Below are the code and all the weights of a small trained network. Each question names an input and a target symbol and asks about switching units off, where a switched-off unit gives its printed mean instead of its output.

import numpy as np


def w(rows, s, z=0):
    codes = np.array(rows[::2]) - 128.0
    scale = np.full(codes.shape[1], s)
    scale[-1] = z or s
    return codes * scale


def f(y):
    return y / 2 * (1 + np.tanh(0.7978845608 * (y + 0.044715 * y**3)))


def softmax(a):
    e = np.exp(a - a.max(-1, keepdims=True))
    return e / e.sum(-1, keepdims=True)


def log_softmax(a):
    a = a - a.max(-1, keepdims=True)
    return a - np.log(np.exp(a).sum(-1, keepdims=True))


def net(x, mask):
    ids = ['αγδεζηθλμξπστω'.index(c) for c in x.split()]
    T = len(ids)
    res = E[ids] + P[:T]
    q, k, v = (res @ M[0].T for M in (Q, K, V))
    z = softmax(np.where(np.tri(T) > 0, q @ k.T / 3**0.5, -1e9)) @ v
    res = res + np.where(mask[0], z, O[0][:, -1]) @ O[0][:, :-1]
    y = f(res @ A[0][:, :-1].T + A[0][:, -1])
    res = res + np.where(mask[1:9], y, B[0][:, -1]) @ B[0][:, :-1]
    return log_softmax(res[-1] @ U[:, :-1].T + U[:, -1])


Q, K, V, O, A, B = {}, {}, {}, {}, {}, {}
E = w([
[163,127,136],'α',
[148,127,141],'γ',
[146,122,142],'δ',
[147,126,142],'ε',
[168,126,135],'ζ',
[151,143,127],'η',
[169,149,152],'θ',
[178,122,137],'λ',
[174,108,99],'μ',
[180,92,93],'ξ',
[69,203,58],'π',
[157,101,53],'σ',
[2,69,168],'τ',
[178,47,46],'ω',
],0.018)
P = w([
[142,95,152],'0',
[151,132,136],'1',
[181,144,122],'2',
[218,169,110],'3',
[233,184,100],'4',
[253,197,81],'5',
],0.0074)
Q[0] = w([
[204,134,122],'H1',
[1,122,165],'H1',
[184,133,122],'H1',
],0.0098)
K[0] = w([
[194,175,52],'H1',
[19,41,250],'H1',
[193,174,60],'H1',
],0.012)
V[0] = w([
[115,55,48],'H1',
[10,168,73],'H1',
[119,30,45],'H1',
],0.011)
O[0] = w([
[171,207,221,188],'H1',
[254,146,50,5],'H1',
[155,224,228,173],'H1',
],0.01,0.0023)
A[0] = w([
[137,138,116,106],'N1',
[200,104,181,159],'N2',
[10,179,128,3],'N3',
[93,53,176,202],'N4',
[184,44,201,214],'N5',
[64,6,147,11],'N6',
[122,110,100,234],'N7',
[82,109,127,184],'N8',
],0.016,0.0052)
B[0] = w([
[109,132,137,141],'N1',
[115,158,89,254],'N2',
[220,125,77,160],'N3',
[137,167,248,211],'N4',
[195,109,117,246],'N5',
[168,60,4,187],'N6',
[142,42,138,196],'N7',
[122,154,200,166],'N8',
],0.023,0.0061)
U = w([
[222,135,155,180],'α',
[60,101,135,250],'γ',
[184,124,165,50],'δ',
[77,216,102,138],'ε',
[49,41,222,168],'ζ',
[225,229,131,33],'η',
[199,103,170,57],'θ',
[123,1,155,104],'λ',
[144,92,29,138],'μ',
[179,112,158,53],'ξ',
[205,117,168,44],'π',
[139,183,217,85],'σ',
[85,171,234,128],'τ',
[169,117,154,61],'ω',
],0.0064,0.019)

Each question gives the input, a string of symbols that net reads in full, and the target symbol t.
The units are the heads (3 rows each of Q, K, V and O) and the neurons (one row each of A and B). Each row of codes is followed by its name. A weight is (code - 128) times the scale printed after its matrix; where a second scale follows, it is the last column's (O, A, B and U).
mask holds one flag per unit, heads first, then neurons. A switched-off unit (its flag False) gives its mean, the last column of its rows in O or B, instead of its output. The means were averaged over made-up inputs and are rounded, as every weight is.
A unit's drop is (log p(t) with every unit on - log p(t) with that unit switched off) / (log p(t) with every unit on - log p(t) with every unit switched off).
The circuit of an input: a set's keep is (log p(t) with only the set's units on - log p(t) with every unit switched off) / (log p(t) with every unit on - log p(t) with every unit switched off). Starting from all 9 units, units are removed one at a time, each time the one whose removal leaves the highest keep (on an exact tie, the one counted first), for as long as the keep stays at least 0.8.
units of the circuit, in order: the units of the circuit, biggest drop first
top k neurons: the k neurons with the biggest drops, biggest first
drop when u is switched off: that unit's drop, to one decimal
input η μ ξ π α η, target γ: top 3 neurons -> (N5; N6; N3)
input η λ θ γ π, target μ: units of the circuit, in order -> (N4; H1)
input θ π π, target μ: top 2 neurons -> (N4; N3)
input γ π η π ξ, target μ: units of the circuit, in order -> (N4)
input ω μ δ α π η, target μ: units of the circuit, in order -> (H1; N4)
input θ ω ω ε, target η: units of the circuit, in order -> (H1; N2; N5)
input π π α, target μ: units of the circuit, in order -> (H1; N4)
input ξ π δ δ, target μ: units of the circuit, in order -> (N4; H1)
input ζ α α γ σ η, target ε: top 3 neurons -> (N2; N7; N4)
input η μ η μ π λ, target μ: top 3 neurons -> (N4; N2; N8)
input σ δ μ ω η, target η: top 3 neurons -> (N2; N3; N7)
input ω ξ σ η π ω, target η: top 3 neurons -> (N2; N7; N5)
input ζ α θ η θ, target λ: top 2 neurons -> (N6; N7)
input θ η η π θ, target μ: top 3 neurons -> (N4; N2; N8)
input α η η, target ζ: top neuron -> (N2)
input ω η τ, target α: drop when N5 is switched off -> 0.1
input μ θ π ζ, target μ: drop when N6 is switched off -> -0.2
input η ζ ζ ω η, target η: drop when N7 is switched off -> 0.2
